+7.63,+1.18,+0.82
-2.09,+8.28,+2.62
-6.96,-2.37,-0.97
->
+1.18,+0.82
+8.28,+2.62

-0.40,+0.08,-0.94
-0.38,+2.74,-5.21
+0.40,-5.42,+5.46
+2.04,-4.46,+8.12
->
+0.08,-0.94
+2.74,-5.21

-2.72,+3.07,-2.32,+1.17,-1.59
-4.15,+3.32,-1.87,+1.28,-0.74
+8.40,-6.56,+3.61,-2.53,+1.32
+2.69,-0.53,-0.78,-0.23,-1.53
->
+3.07,-2.32
+3.32,-1.87

+2.36,-2.19,+4.43
+4.99,-8.95,-8.18
->
-2.19,+4.43
-8.95,-8.18

-1.20,-8.89,-2.31
-2.76,-5.92,-2.31
-2.76,-6.41,-0.80
-2.91,-6.35,-3.43
-5.13,+3.47,-2.32
->
-8.89,-2.31
-5.92,-2.31

+6.63,+2.56,+6.07,+5.78,-7.24
+7.32,+3.50,+5.93,+6.09,-8.32
->
+2.56,+6.07
+3.50,+5.93

-4.71,+6.95,-4.80,-0.86
-5.18,+6.27,-1.83,-0.46
+5.62,+0.47,+2.48,-1.82
->
+6.95,-4.80
+6.27,-1.83
---
-1.28,+2.26,-2.36
-6.46,-1.23,-5.48
-0.68,-4.99,+1.99
+2.03,-0.27,+1.97
-3.91,+4.93,-5.27
-2.36,+5.88,-4.64
+0.81,+2.57,-0.44
-2.12,+4.61,-3.84
+0.79,-6.31,+2.98
->
+2.26,-2.36,-1.28
-1.23,-5.48,-6.46
-4.99,+1.99,-0.68
-0.27,+1.97,+2.03
+4.93,-5.27,-3.91
+5.88,-4.64,-2.36
+2.57,-0.44,+0.81
+4.61,-3.84,-2.12
-6.31,+2.98,+0.79

-5.37,+2.10,-4.55,-3.32,+6.09,-5.10,-3.74
-0.64,-5.05,-2.51,+0.51,-0.90,+2.43,+8.55
->
-5.10,-3.74,-5.37,+2.10,-4.55,-3.32,+6.09
+2.43,+8.55,-0.64,-5.05,-2.51,+0.51,-0.90

-6.43,-0.82,-6.43,+1.35
-2.15,-0.24,-2.15,+0.46
->
-6.43,+1.35,-6.43,-0.82
-2.15,+0.46,-2.15,-0.24

-8.55,-0.75,-7.39,+3.06,+1.48,+5.78,-6.94,+7.14,-1.02,+6.25
-8.85,-0.28,-7.58,+2.81,+2.07,+6.21,-7.60,+7.59,-1.71,+6.15
+5.96,+0.68,+4.50,-1.43,-1.42,-3.43,+4.78,-5.34,+0.75,-5.06
-2.84,+1.92,-4.05,+1.77,+1.23,+4.40,-3.91,+2.03,-2.50,-1.02
+7.10,+0.98,+5.34,-1.76,-1.56,-3.97,+5.57,-6.33,+0.69,-6.18
->
-1.02,+6.25,-8.55,-0.75,-7.39,+3.06,+1.48,+5.78,-6.94,+7.14
-1.71,+6.15,-8.85,-0.28,-7.58,+2.81,+2.07,+6.21,-7.60,+7.59
+0.75,-5.06,+5.96,+0.68,+4.50,-1.43,-1.42,-3.43,+4.78,-5.34
-2.50,-1.02,-2.84,+1.92,-4.05,+1.77,+1.23,+4.40,-3.91,+2.03
+0.69,-6.18,+7.10,+0.98,+5.34,-1.76,-1.56,-3.97,+5.57,-6.33

-3.01,+0.22,+2.76,+7.52,-2.89
+3.62,+0.56,-3.56,-7.80,+1.56
-3.66,-1.24,+3.80,+6.89,-0.01
+4.33,+5.10,-5.57,-2.68,-8.47
+3.71,+4.18,-4.72,-2.59,-6.80
+0.60,-2.96,+0.30,-5.88,+7.36
+1.17,-2.52,-0.35,-6.57,+6.79
->
+7.52,-2.89,-3.01,+0.22,+2.76
-7.80,+1.56,+3.62,+0.56,-3.56
+6.89,-0.01,-3.66,-1.24,+3.80
-2.68,-8.47,+4.33,+5.10,-5.57
-2.59,-6.80,+3.71,+4.18,-4.72
-5.88,+7.36,+0.60,-2.96,+0.30
-6.57,+6.79,+1.17,-2.52,-0.35

+2.57,+2.18,-0.12
-7.50,-8.99,+3.72
+4.26,+4.09,+1.57
+2.13,+2.78,-2.56
->
+2.18,-0.12,+2.57
-8.99,+3.72,-7.50
+4.09,+1.57,+4.26
+2.78,-2.56,+2.13
